Below is a small trained network, with its code and all its weights. Each question gives an input and a class and asks what happens when units are switched off, that is, made to give their printed mean instead of their output.

import numpy as np


def w(rows, s, z=0):
    codes = np.array(rows[::2]) - 128.0
    scale = np.full(codes.shape[1], s)
    scale[-1] = z or s
    return codes * scale


def norm(h):
    return h / np.sqrt((h * h).mean(-1, keepdims=True) + 1e-5)


def f(y):
    return np.maximum(y, 0)


def log_softmax(a):
    a = a - a.max(-1, keepdims=True)
    return a - np.log(np.exp(a).sum(-1, keepdims=True))


def net(x, mask):
    res = np.array(x, float).reshape(1, 7) / 4 @ E
    u = 0
    for l in range(4):
        y = f(norm(res) @ A[l][:, :-1].T + A[l][:, -1])
        res = res + np.where(mask[u : u + 6], y, B[l][:, -1]) @ B[l][:, :-1]
        u += 6
    return log_softmax(norm(res)[-1] @ U[:, :-1].T + U[:, -1])


A, B = {}, {}
E = w([
[165,102,168,239,122,164,120,8],'x0',
[201,89,55,137,226,84,207,101],'x1',
[90,174,171,135,181,8,54,131],'x2',
[170,105,171,46,228,254,82,174],'x3',
[82,188,165,108,174,169,232,157],'x4',
[140,112,93,176,10,187,180,233],'x5',
[63,85,12,227,208,133,68,156],'x6',
],0.0078)
A[0] = w([
[175,241,78,154,139,77,223,143,3],'L0N1',
[2,124,62,172,45,103,236,244,119],'L0N2',
[90,116,184,163,112,136,156,40,146],'L0N3',
[110,64,85,83,162,133,107,196,100],'L0N4',
[170,22,127,70,168,87,186,84,72],'L0N5',
[105,115,15,38,160,86,183,148,89],'L0N6',
],0.0069,0.0049)
B[0] = w([
[121,151,100,150,115,165,137,103,152],'L0N1',
[141,245,138,181,140,156,133,136,253],'L0N2',
[127,145,114,146,116,135,175,96,193],'L0N3',
[166,164,58,156,116,116,137,108,173],'L0N4',
[116,87,80,103,138,78,208,101,161],'L0N5',
[116,165,147,183,111,164,152,63,182],'L0N6',
],0.012,0.0063)
A[1] = w([
[106,215,211,21,124,131,161,116,96],'L1N1',
[154,93,85,56,71,65,163,149,178],'L1N2',
[197,72,231,151,54,88,56,175,69],'L1N3',
[66,192,118,149,68,83,173,255,119],'L1N4',
[152,57,101,156,93,207,140,171,2],'L1N5',
[73,201,142,122,155,6,53,45,17],'L1N6',
],0.0076,0.0028)
B[1] = w([
[1,103,197,73,174,53,56,164,248],'L1N1',
[185,205,183,123,99,156,56,8,171],'L1N2',
[54,197,119,148,252,169,165,95,165],'L1N3',
[134,236,71,229,150,162,154,127,255],'L1N4',
[76,154,79,139,191,50,43,79,169],'L1N5',
[23,65,125,90,149,19,105,143,243],'L1N6',
],0.0069,0.0052)
A[2] = w([
[150,113,72,58,191,142,79,236,186],'L2N1',
[76,89,162,127,183,37,71,168,33],'L2N2',
[180,22,191,129,76,90,100,42,177],'L2N3',
[168,140,202,33,107,252,176,224,3],'L2N4',
[164,82,75,180,139,250,2,129,65],'L2N5',
[163,144,115,85,113,50,141,149,111],'L2N6',
],0.0074,0.0034)
B[2] = w([
[168,128,118,167,65,158,185,113,234],'L2N1',
[55,88,172,188,130,19,126,126,251],'L2N2',
[182,177,192,173,93,168,104,171,237],'L2N3',
[75,144,254,122,217,23,43,188,222],'L2N4',
[106,120,93,75,106,174,167,165,246],'L2N5',
[134,144,128,84,66,139,145,85,165],'L2N6',
],0.0093,0.0033)
A[3] = w([
[98,103,74,111,120,181,109,171,6],'L3N1',
[120,142,157,157,128,160,123,160,152],'L3N2',
[121,107,122,100,248,129,215,93,179],'L3N3',
[145,145,167,145,75,113,203,80,209],'L3N4',
[96,111,188,158,133,89,132,121,150],'L3N5',
[137,87,99,160,130,106,68,138,97],'L3N6',
],0.014,0.002)
B[3] = w([
[125,43,89,91,110,138,164,117,165],'L3N1',
[166,130,89,192,141,100,140,73,208],'L3N2',
[81,255,132,245,63,172,124,236,228],'L3N3',
[187,131,57,119,119,146,169,122,254],'L3N4',
[199,105,182,54,146,145,78,100,246],'L3N5',
[33,158,220,83,144,114,128,136,162],'L3N6',
],0.011,0.0074)
U = w([
[120,184,63,204,131,171,193,140,249],'0',
[94,2,49,72,148,165,143,142,44],'1',
[70,136,185,122,211,67,79,153,171],'2',
[208,95,135,102,135,91,170,73,3],'3',
],0.019,0.0049)

Each question gives the input, the list of numbers given to net, and the class t.
The units are the neurons (one row each of A and B). Each row of codes is followed by its name. A weight is (code - 128) times the scale printed after its matrix; where a second scale follows, it is the last column's (A, B and U).
mask holds one flag per neuron, layer by layer. A switched-off neuron (its flag False) gives its mean, the last column of its row in B, instead of its output. The means were averaged over made-up inputs and are rounded, as every weight is.
A unit's drop is (log p(t) with every unit on - log p(t) with that unit switched off) / (log p(t) with every unit on - log p(t) with every unit switched off).
The circuit of an input: a set's keep is (log p(t) with only the set's units on - log p(t) with every unit switched off) / (log p(t) with every unit on - log p(t) with every unit switched off). Starting from the 12 units with the biggest drops (on a tie, the unit counted first), units are removed one at a time, each time the one whose removal leaves the highest keep (on an exact tie, the one counted first), for as long as the keep stays at least 0.8.
circuit, biggest first: the units of the circuit, biggest drop first
k most important neurons: the k neurons with the biggest drops, biggest first
k most important neurons of layer l: the k neurons of layer l with the biggest drops, biggest first
drop when u is switched off: that unit's drop, to one decimal
input [8,5,-6,-7,-8,-3,1], class 3: circuit, biggest first -> (L3N3)
input [0,2,-7,5,-2,-6,-7], class 2: 2 most important neurons -> (L2N4 L1N1)
input [5,-5,3,4,0,5,5], class 1: circuit, biggest first -> (L3N1 L2N5 L0N2 L3N3)
input [-7,6,8,7,-6,7,-8], class 3: 2 most important neurons of layer 2 -> (L2N1 L2N6)
input [-8,0,5,8,-6,5,-2], class 0: 2 most important neurons -> (L0N4 L2N1)
input [-4,3,-3,7,4,-1,-2], class 2: 4 most important neurons -> (L2N4 L1N4 L3N4 L1N1)
input [-2,6,8,8,-3,7,3], class 1: 2 most important neurons -> (L0N2 L3N1)
input [2,7,3,7,-4,-3,-8], class 0: 3 most important neurons -> (L3N3 L0N5 L1N6)
input [4,6,8,-2,-2,-1,-3], class 3: 2 most important neurons of layer 0 -> (L0N5 L0N2)
input [-2,5,1,3,-3,-5,-3], class 0: 2 most important neurons -> (L0N5 L3N3)
input [8,-7,0,2,8,2,0], class 3: 2 most important neurons of layer 0 -> (L0N2 L0N3)
input [-2,2,-1,6,-2,2,6], class 1: 2 most important neurons -> (L3N1 L0N2)
input [-1,-5,-3,1,-2,-2,-1], class 2: drop when L1N3 is switched off -> 0.0
input [-2,0,2,-8,-3,-2,3], class 2: circuit, biggest first -> (L1N6)
input [-1,3,-1,-1,-8,-5,5], class 2: drop when L3N6 is switched off -> 0.1
input [5,0,-3,5,8,2,-5], class 2: drop when L2N4 is switched off -> 0.9
